Below is a small trained network, with its code and all its weights. Each question gives an input and a target symbol and asks what happens when units are switched off, that is, made to give their printed mean instead of their output.

import numpy as np


def w(rows, s, z=0):
    codes = np.array(rows[::2]) - 128.0
    scale = np.full(codes.shape[1], s)
    scale[-1] = z or s
    return codes * scale


def norm(h):
    return h / np.sqrt((h * h).mean(-1, keepdims=True) + 1e-5)


def f(y):
    return np.maximum(y, 0)


def softmax(a):
    e = np.exp(a - a.max(-1, keepdims=True))
    return e / e.sum(-1, keepdims=True)


def log_softmax(a):
    a = a - a.max(-1, keepdims=True)
    return a - np.log(np.exp(a).sum(-1, keepdims=True))


def net(x, mask):
    ids = ['ΛΠαβγεζηθμψω'.index(c) for c in x.split()]
    T = len(ids)
    res = E[ids] + P[:T]
    q, k, v = (norm(res) @ M[0].T for M in (Q, K, V))
    z = softmax(np.where(np.tri(T) > 0, q @ k.T / 4**0.5, -1e9)) @ v
    res = res + np.where(mask[0], z, O[0][:, -1]) @ O[0][:, :-1]
    y = f(norm(res) @ A[0][:, :-1].T + A[0][:, -1])
    res = res + np.where(mask[1:13], y, B[0][:, -1]) @ B[0][:, :-1]
    return log_softmax(norm(res)[-1] @ U[:, :-1].T + U[:, -1])


Q, K, V, O, A, B = {}, {}, {}, {}, {}, {}
E = w([
[140,113,178,126,97],'Λ',
[84,139,179,84,59],'Π',
[163,64,157,151,100],'α',
[166,132,183,82,128],'β',
[60,219,2,24,95],'γ',
[106,85,157,137,86],'ε',
[141,87,150,99,53],'ζ',
[121,63,157,142,133],'η',
[157,20,169,98,86],'θ',
[62,107,171,96,112],'μ',
[131,97,166,86,139],'ψ',
[133,82,129,55,74],'ω',
],0.0019)
P = w([
[125,164,58,172,150],'0',
[69,18,191,137,78],'1',
[79,30,200,126,88],'2',
[115,71,188,108,107],'3',
[105,84,202,99,113],'4',
[121,77,219,94,128],'5',
[127,77,226,92,122],'6',
[124,73,225,76,145],'7',
[125,77,229,58,138],'8',
[118,86,238,51,141],'9',
[131,76,247,50,144],'10',
[137,79,238,42,129],'11',
[141,85,250,34,120],'12',
],0.0012)
Q[0] = w([
[104,85,215,61,86],'h0',
[94,20,254,29,45],'h0',
[139,203,31,225,149],'h0',
[152,108,169,120,138],'h0',
],0.0054)
K[0] = w([
[119,167,33,133,143],'h0',
[123,192,3,141,149],'h0',
[127,62,248,84,100],'h0',
[134,124,100,138,162],'h0',
],0.0069)
V[0] = w([
[173,192,108,226,8],'h0',
[115,234,253,224,94],'h0',
[21,53,73,235,171],'h0',
[36,230,68,111,106],'h0',
],0.0032)
O[0] = w([
[193,81,253,52,72,92],'h0',
[75,106,197,90,73,47],'h0',
[166,173,75,121,45,3],'h0',
[138,72,63,69,127,217],'h0',
],0.0051,0.0024)
A[0] = w([
[117,179,151,156,6,121],'n0',
[166,135,85,76,203,123],'n1',
[154,154,23,117,82,253],'n2',
[88,252,158,210,155,42],'n3',
[40,135,79,131,116,113],'n4',
[156,155,130,214,200,100],'n5',
[190,80,179,75,62,176],'n6',
[130,18,83,193,134,171],'n7',
[117,79,234,135,80,253],'n8',
[107,49,78,146,57,178],'n9',
[178,190,200,193,155,236],'n10',
[176,140,104,84,226,63],'n11',
],0.0043,0.0013)
B[0] = w([
[122,147,195,174,164,152],'n0',
[165,114,177,154,142,254],'n1',
[109,126,208,114,167,239],'n2',
[113,143,108,59,67,150],'n3',
[163,111,168,83,109,163],'n4',
[165,123,88,74,75,170],'n5',
[146,147,63,160,122,207],'n6',
[107,212,179,54,135,235],'n7',
[129,117,38,178,155,248],'n8',
[101,202,151,2,171,177],'n9',
[29,93,115,141,111,180],'n10',
[170,123,154,200,142,237],'n11',
],0.0049,0.003)
U = w([
[150,38,202,121,29,145],'Λ',
[137,52,36,72,109,1],'Π',
[136,159,122,255,90,227],'α',
[43,46,152,177,202,182],'β',
[159,112,105,98,129,19],'γ',
[190,153,94,134,61,161],'ε',
[179,54,41,163,115,98],'ζ',
[103,236,209,177,86,46],'η',
[68,140,83,97,49,194],'θ',
[104,191,155,8,145,144],'μ',
[124,229,11,156,191,118],'ψ',
[244,123,165,153,195,84],'ω',
],0.0087,0.0019)

Each question gives the input, a string of symbols that net reads in full, and the target symbol t.
The units are the heads (4 rows each of Q, K, V and O) and the neurons (one row each of A and B). Each row of codes is followed by its name. A weight is (code - 128) times the scale printed after its matrix; where a second scale follows, it is the last column's (O, A, B and U).
mask holds one flag per unit, heads first, then neurons. A switched-off unit (its flag False) gives its mean, the last column of its rows in O or B, instead of its output. The means were averaged over made-up inputs and are rounded, as every weight is.
A unit's drop is (log p(t) with every unit on - log p(t) with that unit switched off) / (log p(t) with every unit on - log p(t) with every unit switched off).
The circuit of an input: a set's keep is (log p(t) with only the set's units on - log p(t) with every unit switched off) / (log p(t) with every unit on - log p(t) with every unit switched off). Starting from the 12 units with the biggest drops (on a tie, the unit counted first), units are removed one at a time, each time the one whose removal leaves the highest keep (on an exact tie, the one counted first), for as long as the keep stays at least 0.8.
circuit, biggest first: the units of the circuit, biggest drop first
most important unit: the unit with the biggest drop
top k neurons: the k neurons with the biggest drops, biggest first
drop when u is switched off: that unit's drop, to one decimal
input β α β γ Λ β Λ β β β ψ η α, target μ: circuit, biggest first	n7
input μ β ψ ζ β η ω β, target μ: circuit, biggest first	h0, n2
input ε β β, target ε: circuit, biggest first	h0, n6
input ε μ ψ μ Λ β α, target ε: circuit, biggest first	h0, n6
input η ψ β β β α Λ β ψ β β β β, target η: circuit, biggest first	h0, n0
input β μ ε β ζ β ω β Λ β β β ω, target β: circuit, biggest first	h0, n8
input θ θ η μ, target θ: circuit, biggest first	h0, n3, n10
input Λ α γ β Λ β ζ β η, target μ: circuit, biggest first	h0, n7
input ψ β γ ω Λ, target μ: circuit, biggest first	h0, n7, n8, n2
input ζ γ ψ, target μ: top 2 neurons	n9, n7
input β ψ Π β Λ ψ β γ γ, target β: top 2 neurons	n7, n9
input η γ β, target μ: circuit, biggest first	h0, n9, n8
input μ β α ω ω Λ ψ, target μ: circuit, biggest first	h0, n2
input β β β γ β β η, target μ: most important unit	n7
input β ψ γ ψ β β β ε, target μ: top 2 neurons	n7, n9
input γ ψ ψ ψ Λ μ, target μ: drop when h0 is switched off	0.7
input α α β β Λ, target α: drop when n0 is switched off	0.1
input ψ ψ ω η β Λ μ Λ μ θ β β β, target ψ: drop when h0 is switched off	0.8
